Below are the code and all the weights of a small trained network. Each question names an input and a class and asks about switching units off, where a switched-off unit gives its printed mean instead of its output.

import numpy as np


def w(rows, s, z=0):
    codes = np.array(rows[::2]) - 128.0
    scale = np.full(codes.shape[1], s)
    scale[-1] = z or s
    return codes * scale


def norm(h):
    return h / np.sqrt((h * h).mean(-1, keepdims=True) + 1e-5)


def f(y):
    return np.maximum(y, 0)


def log_softmax(a):
    a = a - a.max(-1, keepdims=True)
    return a - np.log(np.exp(a).sum(-1, keepdims=True))


def net(x, mask):
    res = np.array(x, float).reshape(1, 5) / 4 @ E
    u = 0
    for l in range(3):
        y = f(norm(res) @ A[l][:, :-1].T + A[l][:, -1])
        res = res + np.where(mask[u : u + 11], y, B[l][:, -1]) @ B[l][:, :-1]
        u += 11
    return log_softmax(norm(res)[-1] @ U[:, :-1].T + U[:, -1])


A, B = {}, {}
E = w([
[185,173,244,108],'x0',
[132,198,126,115],'x1',
[192,113,177,169],'x2',
[3,175,112,199],'x3',
[59,93,128,10],'x4',
],0.0029)
A[0] = w([
[98,142,69,158,137],'L0N1',
[71,2,110,61,174],'L0N2',
[152,117,35,62,3],'L0N3',
[76,85,240,159,192],'L0N4',
[87,164,72,222,124],'L0N5',
[120,144,64,178,65],'L0N6',
[87,20,173,114,145],'L0N7',
[103,150,70,148,164],'L0N8',
[211,79,114,111,208],'L0N9',
[146,228,140,118,104],'L0N10',
[74,107,121,167,71],'L0N11',
],0.0077,0.0031)
B[0] = w([
[80,99,127,155,175],'L0N1',
[189,188,31,111,253],'L0N2',
[177,46,23,36,170],'L0N3',
[160,207,71,101,183],'L0N4',
[90,67,177,99,195],'L0N5',
[55,58,200,201,156],'L0N6',
[110,253,39,217,189],'L0N7',
[57,78,137,140,179],'L0N8',
[201,65,116,253,213],'L0N9',
[84,144,201,130,163],'L0N10',
[98,106,154,85,154],'L0N11',
],0.0056,0.006)
A[1] = w([
[129,103,108,59,93],'L1N1',
[97,2,150,185,172],'L1N2',
[27,73,38,194,157],'L1N3',
[123,199,219,132,16],'L1N4',
[126,112,63,56,202],'L1N5',
[202,172,177,81,140],'L1N6',
[156,188,142,192,139],'L1N7',
[145,134,123,149,36],'L1N8',
[179,107,102,63,170],'L1N9',
[96,154,135,153,2],'L1N10',
[118,163,104,176,52],'L1N11',
],0.0093,0.002)
B[1] = w([
[169,87,64,165,152],'L1N1',
[116,141,254,141,205],'L1N2',
[76,60,149,115,255],'L1N3',
[98,158,96,45,169],'L1N4',
[174,20,85,163,208],'L1N5',
[56,141,131,119,171],'L1N6',
[144,139,158,122,185],'L1N7',
[122,145,118,133,137],'L1N8',
[121,122,67,211,179],'L1N9',
[143,65,116,165,140],'L1N10',
[131,109,180,108,151],'L1N11',
],0.0084,0.0068)
A[2] = w([
[157,139,161,174,4],'L2N1',
[85,199,153,121,82],'L2N2',
[166,200,34,152,126],'L2N3',
[141,150,93,107,80],'L2N4',
[120,155,158,31,137],'L2N5',
[64,81,222,171,198],'L2N6',
[36,129,116,174,126],'L2N7',
[2,89,124,102,88],'L2N8',
[5,104,79,105,162],'L2N9',
[223,158,71,147,70],'L2N10',
[135,192,191,165,134],'L2N11',
],0.009,0.0031)
B[2] = w([
[193,138,193,153,144],'L2N1',
[247,141,83,52,164],'L2N2',
[2,166,141,148,202],'L2N3',
[96,164,131,197,141],'L2N4',
[111,196,68,93,168],'L2N5',
[59,188,99,123,255],'L2N6',
[126,107,163,35,188],'L2N7',
[167,119,163,83,225],'L2N8',
[230,111,121,109,239],'L2N9',
[90,152,158,124,194],'L2N10',
[179,94,109,115,182],'L2N11',
],0.0073,0.0062)
U = w([
[60,232,65,189,110],'0',
[27,60,240,83,199],'1',
[148,49,4,179,189],'2',
[213,167,222,209,148],'3',
[174,231,99,4,168],'4',
[132,41,86,46,6],'5',
],0.014,0.0025)

Each question gives the input, the list of numbers given to net, and the class t.
The units are the neurons (one row each of A and B). Each row of codes is followed by its name. A weight is (code - 128) times the scale printed after its matrix; where a second scale follows, it is the last column's (A, B and U).
mask holds one flag per neuron, layer by layer. A switched-off neuron (its flag False) gives its mean, the last column of its row in B, instead of its output. The means were averaged over made-up inputs and are rounded, as every weight is.
A unit's drop is (log p(t) with every unit on - log p(t) with that unit switched off) / (log p(t) with every unit on - log p(t) with every unit switched off).
The circuit of an input: a set's keep is (log p(t) with only the set's units on - log p(t) with every unit switched off) / (log p(t) with every unit on - log p(t) with every unit switched off). Starting from the 12 units with the biggest drops (on a tie, the unit counted first), units are removed one at a time, each time the one whose removal leaves the highest keep (on an exact tie, the one counted first), for as long as the keep stays at least 0.8.
circuit, biggest first: the units of the circuit, biggest drop first
unit that matters most: the unit with the biggest drop
k most important neurons: the k neurons with the biggest drops, biggest first
k most important neurons of layer l: the k neurons of layer l with the biggest drops, biggest first
drop when u is switched off: that unit's drop, to one decimal
input [3,-2,-2,2,-1], class 4: unit that matters most : L0N2
input [-4,-1,1,3,8], class 2: circuit, biggest first : L0N2, L1N5
input [5,7,-6,8,-8], class 1: 2 most important neurons : L0N2, L0N5
input [0,7,-5,-7,-4], class 3: 4 most important neurons : L0N9, L0N2, L0N4, L1N3
input [1,-5,-4,5,5], class 5: 2 most important neurons : L0N3, L0N7
input [-2,5,6,-4,7], class 2: 3 most important neurons : L1N5, L0N3, L2N6
input [1,-5,1,8,6], class 5: 2 most important neurons : L1N2, L1N5
input [2,3,1,-4,-4], class 3: 2 most important neurons : L0N9, L1N3
input [4,7,-7,3,5], class 4: 2 most important neurons : L0N3, L0N10
input [-4,-5,7,-3,0], class 3: 2 most important neurons of layer 0 : L0N9, L0N3
input [0,4,8,-5,5], class 3: 4 most important neurons of layer 0 : L0N9, L0N2, L0N3, L0N4
input [4,-5,-7,-5,2], class 2: 4 most important neurons : L1N5, L2N6, L0N3, L1N2
input [5,4,7,-7,8], class 0: 2 most important neurons : L1N2, L1N9
input [0,1,-5,-8,-2], class 2: circuit, biggest first : L1N9
input [4,-2,6,4,-7], class 4: 2 most important neurons : L1N4, L0N9
input [6,3,3,-7,2], class 3: 3 most important neurons : L0N9, L1N3, L0N2
input [-7,-8,-4,0,-2], class 1: 2 most important neurons : L0N6, L1N2
input [4,-4,4,7,-3], class 4: drop when L0N4 is switched off : 0.2
input [1,6,1,-4,-5], class 3: drop when L0N9 is switched off : 4.2
input [-3,3,3,5,6], class 5: unit that matters most : L2N9
input [5,-1,-7,-5,5], class 2: drop when L1N5 is switched off : 0.3
